Below are the code and all the weights of a small trained network. Each question names an input and a class and asks about switching units off, where a switched-off unit gives its printed mean instead of its output.

import numpy as np


def w(rows, s, z=0):
    codes = np.array(rows[::2]) - 128.0
    scale = np.full(codes.shape[1], s)
    scale[-1] = z or s
    return codes * scale


def f(y):
    return np.maximum(y, 0)


def log_softmax(a):
    a = a - a.max(-1, keepdims=True)
    return a - np.log(np.exp(a).sum(-1, keepdims=True))


def net(x, mask):
    res = np.array(x, float).reshape(1, 7) / 4 @ E
    y = f(res @ A[0][:, :-1].T + A[0][:, -1])
    res = res + np.where(mask, y, B[0][:, -1]) @ B[0][:, :-1]
    return log_softmax(res[-1] @ U[:, :-1].T + U[:, -1])


A, B = {}, {}
E = w([
[133,40,155,73,113,135],'x0',
[128,129,128,127,125,129],'x1',
[251,143,152,128,103,95],'x2',
[106,116,98,137,79,47],'x3',
[99,152,191,108,208,63],'x4',
[129,128,127,129,130,126],'x5',
[144,160,78,33,161,124],'x6',
],0.012)
A[0] = w([
[128,143,177,232,132,110,137],'neuron 1',
[211,115,156,120,122,138,85],'neuron 2',
[78,86,86,115,131,130,107],'neuron 3',
[123,173,112,136,107,115,249],'neuron 4',
[97,124,142,125,181,109,68],'neuron 5',
[151,143,168,116,165,212,93],'neuron 6',
[213,133,158,86,93,83,103],'neuron 7',
[111,157,197,91,177,61,74],'neuron 8',
[155,211,81,166,143,119,121],'neuron 9',
[119,138,67,120,78,46,109],'neuron 10',
[130,176,136,114,166,244,89],'neuron 11',
[123,154,164,127,178,132,69],'neuron 12',
[158,63,64,127,114,157,151],'neuron 13',
[131,105,61,122,84,169,73],'neuron 14',
[84,122,92,130,87,63,106],'neuron 15',
[131,126,89,79,153,133,85],'neuron 16',
[155,158,42,46,174,98,108],'neuron 17',
[102,151,216,154,151,89,96],'neuron 18',
[219,144,135,133,107,89,74],'neuron 19',
[122,106,106,125,86,71,171],'neuron 20',
[129,41,198,222,93,119,108],'neuron 21',
[141,151,57,175,34,225,80],'neuron 22',
[143,154,54,25,143,111,63],'neuron 23',
[144,3,174,54,113,131,68],'neuron 24',
[45,102,80,103,148,161,60],'neuron 25',
[149,83,135,110,111,136,214],'neuron 26',
],0.012,0.013)
B[0] = w([
[125,104,77,98,112,176,204],'neuron 1',
[71,114,138,159,120,105,179],'neuron 2',
[109,144,151,169,123,130,172],'neuron 3',
[105,161,154,87,213,187,251],'neuron 4',
[110,138,131,123,90,93,149],'neuron 5',
[177,65,162,161,145,79,184],'neuron 6',
[54,133,154,178,107,138,213],'neuron 7',
[143,153,123,92,68,56,191],'neuron 8',
[90,129,78,123,177,125,193],'neuron 9',
[191,82,170,158,170,117,189],'neuron 10',
[180,104,159,169,152,116,194],'neuron 11',
[131,112,131,123,129,107,151],'neuron 12',
[137,160,147,107,123,94,211],'neuron 13',
[110,134,124,96,83,59,177],'neuron 14',
[187,106,178,175,158,135,171],'neuron 15',
[131,103,108,140,111,132,158],'neuron 16',
[134,87,79,117,87,175,219],'neuron 17',
[142,131,106,89,92,82,183],'neuron 18',
[64,124,156,167,106,120,190],'neuron 19',
[157,119,155,121,160,132,202],'neuron 20',
[140,88,69,109,97,174,222],'neuron 21',
[126,137,122,77,112,47,227],'neuron 22',
[144,87,86,136,61,170,199],'neuron 23',
[125,183,36,134,246,129,219],'neuron 24',
[73,141,153,185,86,122,180],'neuron 25',
[115,159,151,95,172,147,239],'neuron 26',
],0.012)
U = w([
[153,154,109,65,94,27,80],'0',
[161,78,61,126,85,190,79],'1',
[129,181,69,145,209,124,144],'2',
[47,138,159,228,104,119,79],'3',
[241,78,174,184,173,104,91],'4',
[127,143,149,88,161,154,245],'5',
[133,152,145,97,163,152,229],'6',
[172,187,245,80,72,213,39],'7',
],0.011,0.012)

Each question gives the input, the list of numbers given to net, and the class t.
The units are the neurons (one row each of A and B). Each row of codes is followed by its name. A weight is (code - 128) times the scale printed after its matrix; where a second scale follows, it is the last column's (A, B and U).
mask holds one flag per neuron, in row order. A switched-off neuron (its flag False) gives its mean, the last column of its row in B, instead of its output. The means were averaged over made-up inputs and are rounded, as every weight is.
A unit's drop is (log p(t) with every unit on - log p(t) with that unit switched off) / (log p(t) with every unit on - log p(t) with every unit switched off).
The circuit of an input: a set's keep is (log p(t) with only the set's units on - log p(t) with every unit switched off) / (log p(t) with every unit on - log p(t) with every unit switched off). Starting from the 12 units with the biggest drops (on a tie, the unit counted first), units are removed one at a time, each time the one whose removal leaves the highest keep (on an exact tie, the one counted first), for as long as the keep stays at least 0.8.
units of the circuit, in order: the units of the circuit, biggest drop first
most important unit: the unit with the biggest drop
k most important neurons: the k neurons with the biggest drops, biggest first
input [-3,0,-8,-7,8,6,-7], class 0: units of the circuit, in order => [neuron 18; neuron 8]
input [1,6,-8,3,1,-7,0], class 3: most important unit => neuron 25
input [8,-3,-2,6,7,6,3], class 2: 4 most important neurons => [neuron 24; neuron 22; neuron 14; neuron 13]
input [4,-3,-3,7,3,7,3], class 4: units of the circuit, in order => [neuron 15; neuron 10]
input [3,5,-4,5,-1,-1,2], class 4: 2 most important neurons => [neuron 15; neuron 10]
input [0,-5,-2,5,2,-1,1], class 4: units of the circuit, in order => [neuron 15; neuron 10; neuron 24]
input [-7,5,-2,-5,-1,8,8], class 1: units of the circuit, in order => [neuron 17; neuron 23]
input [5,-4,-7,8,-6,-1,3], class 4: 2 most important neurons => [neuron 15; neuron 10]
input [-3,-7,-3,-7,0,3,-1], class 4: units of the circuit, in order => [neuron 11; neuron 6]
input [-2,-7,-6,7,6,2,6], class 4: 3 most important neurons => [neuron 15; neuron 10; neuron 22]
input [-5,-4,-5,4,-7,-5,8], class 1: 3 most important neurons => [neuron 23; neuron 17; neuron 8]
input [4,2,5,-8,-3,3,4], class 4: 2 most important neurons => [neuron 6; neuron 11]
input [0,2,5,-4,-2,-5,1], class 3: units of the circuit, in order => [neuron 2; neuron 7; neuron 19]
input [2,2,2,-6,-3,-5,0], class 4: units of the circuit, in order => [neuron 6; neuron 11]
input [-5,-7,8,1,5,-2,-6], class 3: units of the circuit, in order => [neuron 19]
input [1,3,-3,-3,-5,0,3], class 0: units of the circuit, in order => [neuron 22; neuron 14]
input [-5,-3,4,0,-6,0,-2], class 0: 2 most important neurons => [neuron 22; neuron 24]
input [-5,8,-1,8,1,8,-3], class 4: 3 most important neurons => [neuron 10; neuron 15; neuron 24]
input [4,7,8,6,-6,-2,-4], class 3: 2 most important neurons => [neuron 7; neuron 19]
input [-8,2,2,4,-8,2,5], class 0: units of the circuit, in order => [neuron 22]
input [-2,4,8,0,5,6,7], class 3: 2 most important neurons => [neuron 7; neuron 19]
input [-7,0,-6,5,5,5,-8], class 1: units of the circuit, in order => [neuron 1; neuron 21]
